Below are the code and all the weights of a small trained network. Each question names an input and a target symbol and asks about switching units off, where a switched-off unit gives its printed mean instead of its output.

import numpy as np


def w(rows, s, z=0):
    codes = np.array(rows[::2]) - 128.0
    scale = np.full(codes.shape[1], s)
    scale[-1] = z or s
    return codes * scale


def f(y):
    return np.maximum(y, 0)


def softmax(a):
    e = np.exp(a - a.max(-1, keepdims=True))
    return e / e.sum(-1, keepdims=True)


def log_softmax(a):
    a = a - a.max(-1, keepdims=True)
    return a - np.log(np.exp(a).sum(-1, keepdims=True))


def net(x, mask):
    ids = ['ΘΞΠβγεζμτφ'.index(c) for c in x.split()]
    T = len(ids)
    res = E[ids] + P[:T]
    u = 0
    for l in range(2):
        q, k, v = (res @ M[l].T for M in (Q, K, V))
        z = softmax(np.where(np.tri(T) > 0, q @ k.T / 2**0.5, -1e9)) @ v
        res = res + np.where(mask[u], z, O[l][:, -1]) @ O[l][:, :-1]
        u += 1
        y = f(res @ A[l][:, :-1].T + A[l][:, -1])
        res = res + np.where(mask[u : u + 16], y, B[l][:, -1]) @ B[l][:, :-1]
        u += 16
    return log_softmax(res[-1] @ U[:, :-1].T + U[:, -1])


Q, K, V, O, A, B = {}, {}, {}, {}, {}, {}
E = w([
[175,160,57],'Θ',
[120,167,150],'Ξ',
[108,161,206],'Π',
[93,201,123],'β',
[190,144,99],'γ',
[221,92,250],'ε',
[89,46,128],'ζ',
[148,197,181],'μ',
[147,168,117],'τ',
[165,187,84],'φ',
],0.016)
P = w([
[135,91,130],'0',
[245,227,245],'1',
[240,226,245],'2',
[246,228,241],'3',
[243,225,253],'4',
[244,222,242],'5',
[240,214,242],'6',
[229,216,249],'7',
],0.006)
Q[0] = w([
[248,191,254],'0.h1',
[191,150,95],'0.h1',
],0.011)
K[0] = w([
[69,6,84],'0.h1',
[53,102,164],'0.h1',
],0.02)
V[0] = w([
[2,212,164],'0.h1',
[98,84,213],'0.h1',
],0.0096)
O[0] = w([
[33,230,142,2],'0.h1',
[29,6,102,107],'0.h1',
],0.014,0.0028)
A[0] = w([
[83,99,125,47],'0.n1',
[36,97,91,139],'0.n2',
[128,189,82,173],'0.n3',
[95,123,8,176],'0.n4',
[90,104,135,104],'0.n5',
[93,108,129,142],'0.n6',
[128,82,179,2],'0.n7',
[166,96,151,47],'0.n8',
[133,96,125,125],'0.n9',
[172,150,102,78],'0.n10',
[101,109,84,44],'0.n11',
[166,136,163,120],'0.n12',
[58,146,144,133],'0.n13',
[134,64,91,1],'0.n14',
[85,102,127,52],'0.n15',
[106,79,196,41],'0.n16',
],0.014,0.0055)
B[0] = w([
[151,137,82,138],'0.n1',
[125,123,158,158],'0.n2',
[82,104,254,222],'0.n3',
[205,167,201,152],'0.n4',
[157,90,163,144],'0.n5',
[111,112,139,146],'0.n6',
[94,197,90,160],'0.n7',
[75,110,91,202],'0.n8',
[147,127,112,159],'0.n9',
[127,134,163,238],'0.n10',
[77,179,144,131],'0.n11',
[89,119,154,254],'0.n12',
[138,58,87,165],'0.n13',
[134,104,187,157],'0.n14',
[159,144,104,137],'0.n15',
[167,192,105,172],'0.n16',
],0.0094,0.009)
Q[1] = w([
[87,179,88],'1.h1',
[120,164,7],'1.h1',
],0.018)
K[1] = w([
[91,94,194],'1.h1',
[143,132,252],'1.h1',
],0.014)
V[1] = w([
[97,254,241],'1.h1',
[231,125,123],'1.h1',
],0.0059)
O[1] = w([
[123,183,61,253],'1.h1',
[247,115,75,233],'1.h1',
],0.015,0.0036)
A[1] = w([
[78,152,127,163],'1.n1',
[179,110,226,142],'1.n2',
[68,225,96,205],'1.n3',
[101,136,153,221],'1.n4',
[166,142,125,15],'1.n5',
[77,110,104,106],'1.n6',
[166,139,109,108],'1.n7',
[158,133,112,100],'1.n8',
[149,44,113,131],'1.n9',
[88,128,69,38],'1.n10',
[134,248,140,222],'1.n11',
[175,97,128,132],'1.n12',
[147,152,97,73],'1.n13',
[155,141,129,31],'1.n14',
[112,205,79,2],'1.n15',
[114,120,68,148],'1.n16',
],0.013,0.0071)
B[1] = w([
[115,70,158,160],'1.n1',
[108,139,83,249],'1.n2',
[122,132,54,196],'1.n3',
[193,66,155,165],'1.n4',
[108,118,191,155],'1.n5',
[179,154,111,137],'1.n6',
[118,154,156,168],'1.n7',
[135,126,163,156],'1.n8',
[58,175,138,175],'1.n9',
[147,137,123,130],'1.n10',
[141,68,104,253],'1.n11',
[102,147,141,192],'1.n12',
[126,114,151,143],'1.n13',
[101,109,179,146],'1.n14',
[83,249,163,155],'1.n15',
[112,154,155,128],'1.n16',
],0.011,0.02)
U = w([
[255,85,160,172],'Θ',
[180,34,97,151],'Ξ',
[153,42,178,33],'Π',
[127,123,65,59],'β',
[135,214,209,61],'γ',
[85,121,146,59],'ε',
[138,114,131,253],'ζ',
[172,59,76,152],'μ',
[215,87,59,168],'τ',
[187,200,79,142],'φ',
],0.0093,0.0044)

Each question gives the input, a string of symbols that net reads in full, and the target symbol t.
The units are the heads (2 rows each of Q, K, V and O) and the neurons (one row each of A and B). Each row of codes is followed by its name. A weight is (code - 128) times the scale printed after its matrix; where a second scale follows, it is the last column's (O, A, B and U).
mask holds one flag per unit, layer by layer, with each layer's heads first. A switched-off unit (its flag False) gives its mean, the last column of its rows in O or B, instead of its output. The means were averaged over made-up inputs and are rounded, as every weight is.
A unit's drop is (log p(t) with every unit on - log p(t) with that unit switched off) / (log p(t) with every unit on - log p(t) with every unit switched off).
The circuit of an input: a set's keep is (log p(t) with only the set's units on - log p(t) with every unit switched off) / (log p(t) with every unit on - log p(t) with every unit switched off). Starting from the 12 units with the biggest drops (on a tie, the unit counted first), units are removed one at a time, each time the one whose removal leaves the highest keep (on an exact tie, the one counted first), for as long as the keep stays at least 0.8.
units of the circuit, in order: the units of the circuit, biggest drop first
top k neurons: the k neurons with the biggest drops, biggest first
k most important neurons of layer l: the k neurons of layer l with the biggest drops, biggest first
drop of u: that unit's drop, to one decimal
input φ Π τ Θ τ Ξ, target φ: top 2 neurons	1.n15, 1.n3
input Ξ φ φ μ β ε Θ, target Ξ: top 2 neurons	0.n3, 0.n13
input β μ Ξ φ ε β, target β: top 3 neurons	1.n3, 1.n15, 0.n3
input γ γ τ φ, target γ: top 2 neurons	1.n11, 1.n9
input γ γ β Ξ Θ, target γ: most important neuron of layer 1	1.n11
input Π γ φ Θ Θ φ μ μ, target Π: top 3 neurons	0.n13, 0.n3, 1.n4
input Π Ξ φ φ ε Θ, target Π: top 2 neurons	0.n13, 0.n3
input β ε ε γ Θ, target β: units of the circuit, in order	1.h1, 0.h1, 1.n11
input Θ φ Ξ Π β β, target Θ: units of the circuit, in order	0.h1, 1.h1
input ε β φ φ γ γ γ μ, target ε: units of the circuit, in order	0.h1, 1.n9, 1.h1, 1.n2
input Ξ γ Θ φ φ γ, target Ξ: top 3 neurons	0.n3, 0.n13, 1.n4
input β γ φ Π Π, target β: top 3 neurons	1.n3, 1.n15, 0.n3
input γ Π Π Θ γ, target γ: 3 most important neurons of layer 1	1.n11, 1.n9, 1.n12
input φ ε Θ γ γ, target φ: top 3 neurons	1.n15, 0.n12, 0.n3
input τ τ μ, target τ: top 2 neurons	1.n11, 1.n3
input φ ε γ μ, target φ: top 3 neurons	1.n15, 1.n3, 0.n12
input Ξ γ Θ Ξ ε φ Π ε, target Ξ: 2 most important neurons of layer 0	0.n13, 0.n12
input γ Θ γ τ φ, target γ: top 3 neurons	1.n11, 0.n3, 1.n9
input Θ φ β φ, target Θ: most important neuron of layer 1	1.n11
input Ξ Θ φ, target Ξ: 2 most important neurons of layer 1	1.n4, 1.n11
input Ξ Π Θ, target Ξ: 2 most important neurons of layer 1	1.n11, 1.n4
input φ γ Θ φ β Θ γ γ, target φ: top 2 neurons	1.n15, 0.n3
input Π φ φ, target Π: drop of 0.n13	0.6
input Θ φ γ τ γ, target Θ: drop of 1.h1	0.3
input Θ Π Π Θ Ξ Ξ, target Θ: drop of 1.n15	0.1
